Below are the code and all the weights of a small trained network. Each question names an input and a class and asks about switching units off, where a switched-off unit gives its printed mean instead of its output.

import numpy as np


def w(rows, s, z=0):
    codes = np.array(rows[::2]) - 128.0
    scale = np.full(codes.shape[1], s)
    scale[-1] = z or s
    return codes * scale


def f(y):
    return y / 2 * (1 + np.tanh(0.7978845608 * (y + 0.044715 * y**3)))


def log_softmax(a):
    a = a - a.max(-1, keepdims=True)
    return a - np.log(np.exp(a).sum(-1, keepdims=True))


def net(x, mask):
    res = np.array(x, float).reshape(1, 5) / 4 @ E
    y = f(res @ A[0][:, :-1].T + A[0][:, -1])
    res = res + np.where(mask, y, B[0][:, -1]) @ B[0][:, :-1]
    return log_softmax(res[-1] @ U[:, :-1].T + U[:, -1])


A, B = {}, {}
E = w([
[107,191,144,114,66,132,51,158,145],'x0',
[178,68,106,122,188,128,115,129,137],'x1',
[153,52,102,143,75,135,160,83,113],'x2',
[167,182,103,111,157,118,108,69,128],'x3',
[194,159,99,111,168,254,158,123,135],'x4',
],0.0078)
A[0] = w([
[79,188,138,127,146,74,111,143,127,148],'N1',
[85,67,136,131,3,9,90,145,130,162],'N2',
[138,76,131,129,116,159,162,104,128,189],'N3',
[96,3,130,133,69,187,181,164,127,155],'N4',
[182,157,123,125,172,155,128,104,134,44],'N5',
[98,139,124,127,183,145,169,170,133,105],'N6',
[73,168,155,130,113,31,118,169,131,135],'N7',
[156,79,100,121,126,113,163,61,130,251],'N8',
[101,248,128,133,77,116,207,80,121,156],'N9',
[98,154,160,138,166,133,163,189,120,160],'N10',
[125,184,118,125,140,175,89,132,129,197],'N11',
[117,159,120,132,90,138,120,126,126,65],'N12',
[122,219,131,125,38,169,82,145,129,145],'N13',
[117,228,134,126,69,172,97,153,130,191],'N14',
],0.017,0.0034)
B[0] = w([
[129,107,84,139,135,56,138,179,149,178],'N1',
[61,151,157,123,147,169,85,2,131,248],'N2',
[132,59,99,133,122,90,125,130,121,180],'N3',
[166,49,192,150,172,89,170,183,120,215],'N4',
[135,137,140,123,147,229,132,122,106,169],'N5',
[112,137,175,132,103,102,112,107,137,151],'N6',
[171,73,37,132,161,127,124,158,104,203],'N7',
[106,71,202,145,178,87,124,116,135,212],'N8',
[91,123,226,131,101,88,123,86,140,190],'N9',
[108,146,155,125,121,58,122,108,144,157],'N10',
[128,211,169,124,203,138,112,160,146,179],'N11',
[141,127,119,114,41,157,170,130,104,139],'N12',
[123,194,148,114,95,74,128,177,160,198],'N13',
[141,195,142,127,67,86,141,166,138,200],'N14',
],0.024,0.015)
U = w([
[70,218,181,88,52,116,102,101,165,237],'0',
[152,124,68,115,7,195,200,121,83,2],'1',
[228,102,157,153,127,76,199,239,130,164],'2',
[177,201,118,82,159,249,102,140,114,73],'3',
[152,130,8,123,124,90,105,164,133,5],'4',
[148,116,101,111,25,137,170,130,116,37],'5',
[96,56,156,159,175,169,123,31,80,216],'6',
[152,125,76,115,2,184,175,126,82,18],'7',
],0.0065,0.0025)

Each question gives the input, the list of numbers given to net, and the class t.
The units are the neurons (one row each of A and B). Each row of codes is followed by its name. A weight is (code - 128) times the scale printed after its matrix; where a second scale follows, it is the last column's (A, B and U).
mask holds one flag per neuron, in row order. A switched-off neuron (its flag False) gives its mean, the last column of its row in B, instead of its output. The means were averaged over made-up inputs and are rounded, as every weight is.
A unit's drop is (log p(t) with every unit on - log p(t) with that unit switched off) / (log p(t) with every unit on - log p(t) with every unit switched off).
The circuit of an input: a set's keep is (log p(t) with only the set's units on - log p(t) with every unit switched off) / (log p(t) with every unit on - log p(t) with every unit switched off). Starting from the 12 units with the biggest drops (on a tie, the unit counted first), units are removed one at a time, each time the one whose removal leaves the highest keep (on an exact tie, the one counted first), for as long as the keep stays at least 0.8.
units of the circuit, in order: the units of the circuit, biggest drop first
top k neurons: the k neurons with the biggest drops, biggest first
drop when u is switched off: that unit's drop, to one decimal
input [-4,-8,-7,0,-3], class 2: units of the circuit, in order	(N1)
input [5,-3,-7,-4,-8], class 4: top 2 neurons	(N7 N1)
input [-3,4,-5,-1,-3], class 4: units of the circuit, in order	(N4 N2 N8 N9)
input [-4,6,-7,-3,8], class 3: units of the circuit, in order	(N5 N8)
input [-2,0,-7,-1,-6], class 4: top 3 neurons	(N7 N1 N8)
input [-1,5,-4,5,-1], class 3: top 2 neurons	(N4 N2)
input [0,7,-8,1,-2], class 4: top 3 neurons	(N4 N8 N2)
input [-5,2,-7,2,3], class 3: top 2 neurons	(N5 N9)
input [0,3,-6,0,7], class 3: top 2 neurons	(N5 N9)
input [-7,-3,5,1,5], class 2: top 4 neurons	(N2 N4 N9 N3)
input [-6,3,-8,0,3], class 0: top 2 neurons	(N6 N10)
input [-1,-4,-7,5,-6], class 4: top 3 neurons	(N7 N1 N4)
input [-8,-5,-2,-3,-1], class 2: top 3 neurons	(N2 N4 N5)
input [-4,8,6,1,3], class 2: units of the circuit, in order	(N2)
input [-1,-4,-4,-5,-5], class 6: top 2 neurons	(N2 N7)
input [-3,-1,-2,-8,0], class 2: top 2 neurons	(N4 N2)
input [6,7,-6,4,8], class 3: drop when N9 is switched off	0.1
input [3,-3,4,-5,-6], class 6: drop when N2 is switched off	5.8
input [3,6,8,-8,7], class 2: drop when N4 is switched off	0.4
input [-2,3,-1,7,3], class 3: drop when N1 is switched off	0.0
